Each row has a name. Each piece below is followed by the name of the row it came from, unless a question asks for something else. Each question is about the rows just above it.

[  54 -119   60   94  -36    5] -> nolip
[-26  58  -6 -82 -39 -54] -> deze
[  8  32 -30 -73  66 -71] -> bof
[ 36  22  24  88 -70 -50] -> motip
[  8  32 -30 -73  66 -54] -> vaga
[  8  32 -30 -73 -10 -39] -> giri
[  35    2  -24   10 -113  -87] -> lubi
[-19 -67  -1  34   2   9] -> redu
[ 3 27  2  0 49  9] -> zas
[  9 -25 -85  57 -15  87] -> ganu
What comes right after [-6] in the named rows?
[-82]
What comes right after [27] in the named rows?
[2]

[ -9   6   0  42 -37  10] = vuv
[  31    5 -120   19   -6   16] = peroz
[-12 -11  21  61  80   9] = Zel
[-49   1  84  -1 -62 -18] = Tula
[-15   3  -6 -56  56 -16] = noro
[-20 -18 -31  10  11  11] = kugel
[-1 10 12 -4 56 27] = moso
[-17  84  -1 -62   1  83] = Tegi
[  4  22  42  -8 -23  -6] = Rem
[-1 10 12 47 10 41] = Mibin
[-18 -62  -1  84   1 -49] is which row reordered?
Tula
What comes right after [0] in the named rows?
[42]

[-17  98  60 -65] : pazu
[44 43 87 12] : nalar
[ 60 -17  98 -66] : Kepe
What comes right after [44] in the named rows?
[43]
Which row holds these entries in another order? [-17  98 -66  60]
Kepe

[ 63 -36 -30   9  97   0 -35 -12  -4  38]  nir
[ 76  -8   4   7  42   9 -17  -2  13  42]  zovig
[ 63 -36 -30   9  97   0 -35 -12  64  38]  ruge
[-30 -12  97  38  63  -1   9 -35  64 -36]  duses
[ 42  13 -17   4  76   7  -2  -8  10  42]  gogo
[  9 -12  -1  38 -30 -35 -35  63  64  97]  murog
[  9 -30  -4   0  63  38  97 -34 -12 -36]  Zaf
[-12  64  38 -36 -35  97 -30   9  63   0] is which row reordered?
ruge
Put [ -8  -2  42  42  13  76   9   4 -17   7] back in order: which row is it?
zovig
[-35 -35 -30 -12  -1   9  38  63  64  97] is which row reordered?
murog
The row with [ 63 -36 -30   9  97   0 -35 -12  64  38] is
ruge
Put [ 63  64 -12  38   0  97 -36 -35 -30   9] back in order: which row is it?
ruge
Put [ 64 -36 -30 -12  97  38  63  -1   9 -35] back in order: which row is it?
duses

[-59   2  35   0  15] -> nup
[-85 -38 -30   1  -1] -> mon
[  0 -58  15  34  52] -> Zozop
Put [ 52  34  15 -58   0] back in order: which row is it?
Zozop
What comes right after [35] in the named rows?
[0]
[ 15   0 -59   2  35] is which row reordered?
nup
What comes right after [-30] in the named rows?
[1]
The entry that follows [1]:
[-1]
Right after [-58] comes
[15]
[-59   0   2  15  35] is which row reordered?
nup

[-16  26  -6  -2  13   0  -8 -27] -> Derip
[ -51   87 -104   24   -7   -2    5   -2] -> dano
[  -7   24   -2    6 -104   -2  -51   87] -> Vuzog
[  -2   25   87    6    0   -7  -51 -103] -> Relin
[  -7   25   -2    6 -104    0  -51   87] -> tufo
Which row holds these entries in another order? [  87  -51    0 -104    6   -2   25   -7]
tufo
asked: [  -7   25   -2    6 -104    0  -51   87]
tufo
The entry that follows [13]:
[0]
Which row holds these entries in another order? [-104  -51   -7   -2   -2    6   24   87]
Vuzog

[-50  12  -2  13  -4]  ruv
[ 13 -49  -2  12  -4]  Gufe
[-106  -16  -61   -9   10]  Tiniz
[  7 -60  -3  -6  15]  vegus
[ 16 -22 -31 -20  22]  biz
What comes right after [-22] in the named rows?
[-31]
What comes right after [-6] in the named rows?
[15]
Put [  10   -9  -61  -16 -106] back in order: which row is it?
Tiniz
[-50  -4  -2  12  13] is which row reordered?
ruv
Right after [-106] comes
[-16]
The entry that follows [-61]:
[-9]

[ 74  18  83 -37  12  30] -> kura
[ 30  74  83  19 -37  12] -> dus
[101 -40  61  84  64  10] -> riza
The entry that follows [61]:
[84]
Right after [18] comes
[83]
Put [ 19 -37  74  83  12  30] back in order: which row is it?
dus
Right after [64] comes
[10]
Which row holds these entries in another order? [ 30  12 -37  83  18  74]
kura
What comes right after [101] in the named rows?
[-40]

[-27  38  21  32  38  35   3  27  20   0 -13  38  20  21  80 -14  -2  23
 -22   6  10 -48   8 -22 -19 105]  tido
[ 16   6 -46 -45 -54   8 -58 -10 -10  50   0   4 -31  -3  29 -40  59 -22
  -5   4 -22  27 -11 -34 -88 -29]  Ratol
[ 73  42 -14  -7  -2  32   7  64 -24 -19 -44   4  60 -42  20  -3 -39  34
  26   4  19 -66  46  12 -22   8]  mori
[-53 -75  48  43   3  17  22 -30 -24  14 -40 -34 -67  23  19 -16 -71 -20
  -7  17 -27   2   8  19   4  42]  Zuk
[ 12   2 -30  44  13  36  46 -43 -32  13  -2  -5   7  -6 -31 -32  32  67
 -25  24  63  27  33 -39 -73  25]  lafon
[-17  19 -25  42  -6  40   7   0 -37 -30  18 -23  31  44  80 -64 -12  10
   3   2 -11 -24  25   9  44  70]  daba
Put [-27  -2   3  35  21  20  80 -14  32 -19  23 -22  38 -22   0 105  21 -13
  38  27  20  38   8   6 -48  10] back in order: which row is it?
tido
Right after [-20] comes
[-7]
The entry that follows [35]:
[3]

[  5   4 -11  -1  -1   0  -2] -> Dotef
[-3 -6  1  0  2  4  1] -> Loka
[ 2  0 -6  0  1  0  1] -> kese
[ 0  4  0  0 -2  1  0] -> sagu
[ 11   0 -26   4  -2   0  -2] -> pigog
[  0   4 -26  12  -2   0  -2] -> Takef
[   0    2 -119   10    1   -6    2] -> runo
[ 2  1 -9 -2  1 -2  1] -> peref
[-2  0  4  0  0  0  0] -> kavun
[ 46  -2 -16   4   1   1   4] -> ter
[ 5 -1 -1 -7  2 -2 -2] -> fiz
[ 5 -1 -1 -7  2 -1 -2] -> suz
The entry that follows [-3]:
[-6]
Which row holds these entries in another order? [-11  -2  -1  -1   0   4   5]
Dotef
Put [ 1  0  0  4  0  0 -2] back in order: which row is it?
sagu
Which row holds these entries in another order? [ 0  1 -2  0  0  4  0]
sagu
[-2  0  0  0  0  0  4] is which row reordered?
kavun
Put [  4   0   0  11  -2  -2 -26] back in order: which row is it?
pigog
What comes right after [-11] in the named rows?
[-1]

